Below are the code and all the weights of a small trained network. Each question names an input and a target symbol and asks about switching units off, where a switched-off unit gives its printed mean instead of its output.

import numpy as np


def w(rows, s, z=0):
    codes = np.array(rows[::2]) - 128.0
    scale = np.full(codes.shape[1], s)
    scale[-1] = z or s
    return codes * scale


def f(y):
    return np.maximum(y, 0)


def softmax(a):
    e = np.exp(a - a.max(-1, keepdims=True))
    return e / e.sum(-1, keepdims=True)


def log_softmax(a):
    a = a - a.max(-1, keepdims=True)
    return a - np.log(np.exp(a).sum(-1, keepdims=True))


def net(x, mask):
    ids = ['ΔΨΩαβγεζηθλμφ'.index(c) for c in x.split()]
    T = len(ids)
    res = E[ids] + P[:T]
    q, k, v = (res @ M[0].T for M in (Q, K, V))
    z = softmax(np.where(np.tri(T) > 0, q @ k.T / 3**0.5, -1e9)) @ v
    res = res + np.where(mask[0], z, O[0][:, -1]) @ O[0][:, :-1]
    y = f(res @ A[0][:, :-1].T + A[0][:, -1])
    res = res + np.where(mask[1:9], y, B[0][:, -1]) @ B[0][:, :-1]
    return log_softmax(res[-1] @ U[:, :-1].T + U[:, -1])


Q, K, V, O, A, B = {}, {}, {}, {}, {}, {}
E = w([
[137,131,152],'Δ',
[111,112,155],'Ψ',
[193,145,154],'Ω',
[208,135,53],'α',
[53,127,146],'β',
[138,178,151],'γ',
[122,99,160],'ε',
[81,125,150],'ζ',
[127,149,159],'η',
[190,2,67],'θ',
[215,96,95],'λ',
[79,93,147],'μ',
[169,24,173],'φ',
],0.023)
P = w([
[172,144,246],'0',
[96,183,93],'1',
[138,102,227],'2',
[95,180,86],'3',
[119,82,216],'4',
[94,180,85],'5',
[104,62,211],'6',
[94,179,86],'7',
[97,40,205],'8',
[93,179,83],'9',
[91,38,201],'10',
[89,177,80],'11',
],0.013)
Q[0] = w([
[41,65,169],'H0',
[164,247,43],'H0',
[250,181,116],'H0',
],0.013)
K[0] = w([
[77,130,213],'H0',
[152,112,4],'H0',
[251,126,67],'H0',
],0.013)
V[0] = w([
[198,243,171],'H0',
[31,62,5],'H0',
[62,108,124],'H0',
],0.0022)
O[0] = w([
[65,74,103,109],'H0',
[139,171,189,5],'H0',
[99,5,171,113],'H0',
],0.0027,0.0015)
A[0] = w([
[114,247,81,122],'N0',
[173,104,175,118],'N1',
[65,122,251,163],'N2',
[64,149,233,91],'N3',
[96,49,204,85],'N4',
[33,212,45,109],'N5',
[81,136,190,69],'N6',
[98,159,148,246],'N7',
],0.013,0.012)
B[0] = w([
[103,197,100,169],'N0',
[118,161,60,180],'N1',
[139,55,59,246],'N2',
[154,200,30,189],'N3',
[155,179,185,206],'N4',
[60,153,54,163],'N5',
[152,167,169,150],'N6',
[124,106,248,232],'N7',
],0.015,0.012)
U = w([
[175,184,40,2],'Δ',
[198,196,239,63],'Ψ',
[98,114,219,199],'Ω',
[133,27,30,19],'α',
[85,67,171,175],'β',
[115,129,53,61],'γ',
[188,64,214,235],'ε',
[251,184,86,185],'ζ',
[68,40,140,142],'η',
[103,109,94,124],'θ',
[104,45,210,142],'λ',
[129,150,127,154],'μ',
[145,201,121,83],'φ',
],0.012,0.0082)

Each question gives the input, a string of symbols that net reads in full, and the target symbol t.
The units are the heads (3 rows each of Q, K, V and O) and the neurons (one row each of A and B). Each row of codes is followed by its name. A weight is (code - 128) times the scale printed after its matrix; where a second scale follows, it is the last column's (O, A, B and U).
mask holds one flag per unit, heads first, then neurons. A switched-off unit (its flag False) gives its mean, the last column of its rows in O or B, instead of its output. The means were averaged over made-up inputs and are rounded, as every weight is.
A unit's drop is (log p(t) with every unit on - log p(t) with that unit switched off) / (log p(t) with every unit on - log p(t) with every unit switched off).
The circuit of an input: a set's keep is (log p(t) with only the set's units on - log p(t) with every unit switched off) / (log p(t) with every unit on - log p(t) with every unit switched off). Starting from all 9 units, units are removed one at a time, each time the one whose removal leaves the highest keep (on an exact tie, the one counted first), for as long as the keep stays at least 0.8.
units of the circuit, in order: the units of the circuit, biggest drop first
top k neurons: the k neurons with the biggest drops, biggest first
drop of u: that unit's drop, to one decimal
input α θ φ β α Ω θ η θ Ω γ, target ζ: top 3 neurons -> [N3 N2 N6]
input Ω θ Ψ θ θ μ, target η: top neuron -> [N5]
input Ω γ Ψ Ω Δ θ λ Δ, target Ω: top 4 neurons -> [N3 N7 N2 N1]
input θ γ θ λ μ Δ Ω Ω ε, target ζ: units of the circuit, in order -> [N3 N4 N2]
input Ω λ Ψ ε ε η Δ, target ζ: top 2 neurons -> [N3 N2]
input γ Ψ γ Ω φ, target ζ: top 4 neurons -> [N4 N1 N7 N2]
input θ θ Δ, target ζ: top 3 neurons -> [N3 N2 N1]
input ε θ θ ζ Ω Ω Ω β μ θ η, target ζ: top 3 neurons -> [N3 N2 N4]
input θ Ω μ, target ζ: drop of N3 -> 1.2
input η μ Ω θ θ Ω μ η θ μ, target η: drop of N7 -> 0.3
input Ω Ω θ θ ε Δ θ Ψ θ, target ε: drop of N3 -> 1.2
input γ Ψ γ α, target Δ: drop of N7 -> 0.3
